Below are the code and all the weights of a small trained network. Each question names an input and a class and asks about switching units off, where a switched-off unit gives its printed mean instead of its output.

import numpy as np


def w(rows, s, z=0):
    codes = np.array(rows[::2]) - 128.0
    scale = np.full(codes.shape[1], s)
    scale[-1] = z or s
    return codes * scale


def f(y):
    return np.maximum(y, 0)


def log_softmax(a):
    a = a - a.max(-1, keepdims=True)
    return a - np.log(np.exp(a).sum(-1, keepdims=True))


def net(x, mask):
    res = np.array(x, float).reshape(1, 4) / 4 @ E
    y = f(res @ A[0][:, :-1].T + A[0][:, -1])
    res = res + np.where(mask, y, B[0][:, -1]) @ B[0][:, :-1]
    return log_softmax(res[-1] @ U[:, :-1].T + U[:, -1])


A, B = {}, {}
E = w([
[155,139,35,180,205,171,140,163],'x0',
[168,151,159,105,255,68,209,67],'x1',
[206,216,119,44,91,127,137,120],'x2',
[150,170,160,197,148,86,19,139],'x3',
],0.0077)
A[0] = w([
[155,141,51,153,167,183,142,175,251],'n1',
[115,123,154,77,1,160,95,152,145],'n2',
[58,65,145,174,119,139,98,152,130],'n3',
[182,198,192,128,131,26,69,111,206],'n4',
[79,88,141,179,139,130,101,156,154],'n5',
[63,72,139,154,121,133,110,153,162],'n6',
[120,120,170,124,167,75,179,46,226],'n7',
[120,124,159,115,158,84,171,52,182],'n8',
[162,141,105,37,109,159,218,109,193],'n9',
[59,62,144,173,116,137,102,152,136],'n10',
],0.0091,0.0024)
B[0] = w([
[117,130,63,177,177,149,169,199,244],'n1',
[27,132,146,147,57,142,184,140,254],'n2',
[103,88,152,76,135,180,116,180,214],'n3',
[186,182,201,80,135,86,66,88,248],'n4',
[108,110,123,98,157,196,109,198,202],'n5',
[99,69,160,62,149,182,136,173,202],'n6',
[170,78,142,107,200,88,254,84,239],'n7',
[172,86,148,108,202,79,212,82,219],'n8',
[108,12,184,35,143,181,194,143,254],'n9',
[92,75,164,44,133,193,123,189,215],'n10',
],0.008,0.0071)
U = w([
[86,134,101,169,83,116,129,96,34],'0',
[150,162,22,254,172,105,138,151,184],'1',
[175,98,173,91,166,61,171,29,106],'2',
[54,81,133,94,116,209,159,182,198],'3',
[183,173,155,103,138,130,21,132,184],'4',
[88,185,189,131,49,74,97,79,90],'5',
[92,144,59,213,64,135,142,130,4],'6',
],0.0089,0.0027)

Each question gives the input, the list of numbers given to net, and the class t.
The units are the neurons (one row each of A and B). Each row of codes is followed by its name. A weight is (code - 128) times the scale printed after its matrix; where a second scale follows, it is the last column's (A, B and U).
mask holds one flag per neuron, in row order. A switched-off neuron (its flag False) gives its mean, the last column of its row in B, instead of its output. The means were averaged over made-up inputs and are rounded, as every weight is.
A unit's drop is (log p(t) with every unit on - log p(t) with that unit switched off) / (log p(t) with every unit on - log p(t) with every unit switched off).
The circuit of an input: a set's keep is (log p(t) with only the set's units on - log p(t) with every unit switched off) / (log p(t) with every unit on - log p(t) with every unit switched off). Starting from all 10 units, units are removed one at a time, each time the one whose removal leaves the highest keep (on an exact tie, the one counted first), for as long as the keep stays at least 0.8.
circuit, biggest first: the units of the circuit, biggest drop first
unit that matters most: the unit with the biggest drop
top k neurons: the k neurons with the biggest drops, biggest first
drop when u is switched off: that unit's drop, to one decimal
input [4,0,1,6], class 4: top neuron : (n4)
input [6,3,-4,4], class 1: circuit, biggest first : (n9, n1)
input [-2,-5,2,7], class 5: circuit, biggest first : (n2, n4, n9)
input [8,-2,-1,5], class 1: circuit, biggest first : (n9, n1)
input [8,1,5,7], class 1: circuit, biggest first : (n1, n9)
input [0,3,-4,-1], class 2: circuit, biggest first : (n2, n7)
input [6,2,5,7], class 4: circuit, biggest first : (n4, n7)
input [3,3,3,5], class 4: circuit, biggest first : (n4, n9)
input [4,6,-4,-2], class 2: top 2 neurons : (n7, n8)
input [0,-2,8,4], class 4: top 2 neurons : (n4, n7)
input [-3,-3,-1,7], class 4: top 2 neurons : (n4, n9)
input [8,-3,0,4], class 1: top 2 neurons : (n9, n1)
input [1,-5,4,7], class 4: top 2 neurons : (n4, n7)
input [-2,-3,8,6], class 5: unit that matters most : n2
input [0,0,5,7], class 4: drop when n9 is switched off : 0.0
input [1,1,-2,8], class 4: drop when n4 is switched off : 0.1
input [5,4,0,-5], class 2: drop when n10 is switched off : 0.3
